Below is a small trained network, with its code and all its weights. Each question gives an input and a class and asks what happens when units are switched off, that is, made to give their printed mean instead of their output.

import numpy as np


def w(rows, s, z=0):
    codes = np.array(rows[::2]) - 128.0
    scale = np.full(codes.shape[1], s)
    scale[-1] = z or s
    return codes * scale


def norm(h):
    return h / np.sqrt((h * h).mean(-1, keepdims=True) + 1e-5)


def f(y):
    return np.maximum(y, 0)


def log_softmax(a):
    a = a - a.max(-1, keepdims=True)
    return a - np.log(np.exp(a).sum(-1, keepdims=True))


def net(x, mask):
    res = np.array(x, float).reshape(1, 4) / 4 @ E
    u = 0
    for l in range(3):
        y = f(norm(res) @ A[l][:, :-1].T + A[l][:, -1])
        res = res + np.where(mask[u : u + 8], y, B[l][:, -1]) @ B[l][:, :-1]
        u += 8
    return log_softmax(norm(res)[-1] @ U[:, :-1].T + U[:, -1])


A, B = {}, {}
E = w([
[127,128,128,126,130,125,129],'x0',
[12,116,97,123,140,137,199],'x1',
[167,138,22,145,140,138,170],'x2',
[109,120,93,87,252,187,78],'x3',
],0.0045)
A[0] = w([
[182,121,12,134,119,135,174,183],'0.n0',
[123,123,120,109,172,158,104,4],'0.n1',
[149,131,148,160,103,140,125,103],'0.n2',
[113,121,112,116,220,176,76,164],'0.n3',
[111,146,117,133,131,140,138,101],'0.n4',
[7,125,102,127,120,139,190,174],'0.n5',
[62,122,91,140,129,123,162,60],'0.n6',
[46,130,111,128,161,127,160,60],'0.n7',
],0.013,0.0031)
B[0] = w([
[154,208,77,155,153,91,171,231],'0.n0',
[160,71,138,245,75,148,201,169],'0.n1',
[101,101,119,107,132,163,109,156],'0.n2',
[63,172,130,80,153,73,43,243],'0.n3',
[159,132,156,85,122,97,155,143],'0.n4',
[3,125,186,183,198,167,167,249],'0.n5',
[184,191,228,35,174,158,99,186],'0.n6',
[178,41,34,45,105,72,204,196],'0.n7',
],0.016,0.011)
A[1] = w([
[217,60,155,153,155,172,220,50],'1.n0',
[221,126,33,176,72,88,120,57],'1.n1',
[145,98,130,55,158,152,172,7],'1.n2',
[206,108,91,121,111,135,162,53],'1.n3',
[178,55,128,75,54,169,150,93],'1.n4',
[125,105,175,81,113,183,136,116],'1.n5',
[246,120,144,186,112,198,253,50],'1.n6',
[170,74,168,86,176,144,194,75],'1.n7',
],0.015,0.0014)
B[1] = w([
[181,142,154,217,56,208,88,157],'1.n0',
[113,50,60,152,125,144,14,248],'1.n1',
[160,160,116,117,81,88,86,228],'1.n2',
[135,44,136,147,152,20,125,166],'1.n3',
[172,181,62,66,59,119,197,210],'1.n4',
[148,116,90,131,72,101,143,243],'1.n5',
[181,3,191,181,193,193,179,207],'1.n6',
[161,127,93,184,87,129,62,254],'1.n7',
],0.017,0.0048)
A[2] = w([
[145,146,198,208,89,150,209,96],'2.n0',
[185,138,41,39,32,158,167,109],'2.n1',
[101,26,222,148,5,199,122,38],'2.n2',
[110,51,188,123,100,167,89,132],'2.n3',
[61,63,231,65,42,166,46,116],'2.n4',
[75,19,123,53,164,197,119,9],'2.n5',
[89,36,181,91,64,90,45,59],'2.n6',
[224,178,118,106,35,57,2,61],'2.n7',
],0.013,0.0011)
B[2] = w([
[175,156,158,190,118,206,190,206],'2.n0',
[249,119,149,54,134,58,175,227],'2.n1',
[76,181,75,175,88,3,104,198],'2.n2',
[126,140,144,151,178,49,56,175],'2.n3',
[90,36,228,36,65,106,85,235],'2.n4',
[158,109,25,142,114,151,155,185],'2.n5',
[204,106,163,152,159,203,238,231],'2.n6',
[117,208,92,160,79,218,39,254],'2.n7',
],0.021,0.0083)
U = w([
[236,163,111,59,73,87,142,251],'0',
[128,114,229,85,82,211,63,175],'1',
[77,121,195,183,55,23,143,106],'2',
[91,5,158,50,144,128,199,47],'3',
[172,21,65,194,163,114,99,182],'4',
[103,219,50,162,135,156,34,15],'5',
[150,178,178,201,164,195,213,96],'6',
[68,195,98,66,208,42,170,132],'7',
],0.014,0.0011)

Each question gives the input, the list of numbers given to net, and the class t.
The units are the neurons (one row each of A and B). Each row of codes is followed by its name. A weight is (code - 128) times the scale printed after its matrix; where a second scale follows, it is the last column's (A, B and U).
mask holds one flag per neuron, layer by layer. A switched-off neuron (its flag False) gives its mean, the last column of its row in B, instead of its output. The means were averaged over made-up inputs and are rounded, as every weight is.
A unit's drop is (log p(t) with every unit on - log p(t) with that unit switched off) / (log p(t) with every unit on - log p(t) with every unit switched off).
The circuit of an input: a set's keep is (log p(t) with only the set's units on - log p(t) with every unit switched off) / (log p(t) with every unit on - log p(t) with every unit switched off). Starting from the 12 units with the biggest drops (on a tie, the unit counted first), units are removed one at a time, each time the one whose removal leaves the highest keep (on an exact tie, the one counted first), for as long as the keep stays at least 0.8.
units of the circuit, in order: the units of the circuit, biggest drop first
most important unit: the unit with the biggest drop
k most important neurons: the k neurons with the biggest drops, biggest first
top k neurons in layer l: the k neurons of layer l with the biggest drops, biggest first
input [-4,0,2,-7], class 4: most important unit -> 0.n3
input [7,5,-5,-5], class 2: units of the circuit, in order -> 0.n0, 2.n2
input [0,-4,4,-1], class 4: units of the circuit, in order -> 0.n3, 0.n5, 1.n1
input [-4,-1,-8,4], class 1: top 2 neurons in layer 0 -> 0.n0, 0.n5
input [-2,5,-5,2], class 3: 2 most important neurons -> 0.n5, 0.n0
input [-8,-3,8,1], class 5: 3 most important neurons -> 0.n1, 0.n5, 0.n7
input [5,3,-7,-6], class 2: 3 most important neurons -> 0.n0, 0.n3, 2.n2
input [-3,1,6,-7], class 6: 2 most important neurons -> 0.n3, 0.n7
input [5,0,5,-7], class 4: 4 most important neurons -> 0.n3, 0.n5, 1.n1, 1.n6
input [-5,-3,-7,1], class 1: 3 most important neurons -> 0.n7, 0.n0, 0.n5
input [-5,7,-8,7], class 3: 3 most important neurons -> 0.n0, 0.n5, 0.n3
input [-6,4,-1,4], class 3: 2 most important neurons -> 0.n3, 0.n5
input [-1,7,-6,4], class 3: 2 most important neurons -> 0.n5, 0.n0
input [-5,4,-6,0], class 2: 2 most important neurons -> 0.n3, 0.n0
input [5,-5,-2,7], class 1: units of the circuit, in order -> 0.n0
input [-2,-1,2,-6], class 4: 2 most important neurons -> 0.n3, 0.n5
input [-7,-6,2,0], class 4: 2 most important neurons -> 0.n5, 0.n3
input [5,8,2,-1], class 6: 2 most important neurons -> 0.n3, 0.n5
input [7,8,2,2], class 7: top 2 neurons in layer 0 -> 0.n5, 0.n7
input [2,3,3,6], class 7: units of the circuit, in order -> 0.n3
input [-3,0,-3,8], class 1: 4 most important neurons -> 0.n0, 0.n3, 0.n5, 1.n6
input [2,0,1,-5], class 4: top 3 neurons in layer 0 -> 0.n3, 0.n5, 0.n6
input [5,3,-8,0], class 2: top 4 neurons in layer 0 -> 0.n3, 0.n0, 0.n5, 0.n6
input [6,8,-4,-3], class 2: top 4 neurons in layer 0 -> 0.n5, 0.n0, 0.n3, 0.n7
input [2,5,0,3], class 3: top 4 neurons in layer 0 -> 0.n5, 0.n0, 0.n7, 0.n6
input [-8,-7,1,-3], class 4: top 4 neurons in layer 0 -> 0.n3, 0.n5, 0.n6, 0.n7
input [-8,-2,3,8], class 5: top neuron in layer 0 -> 0.n3
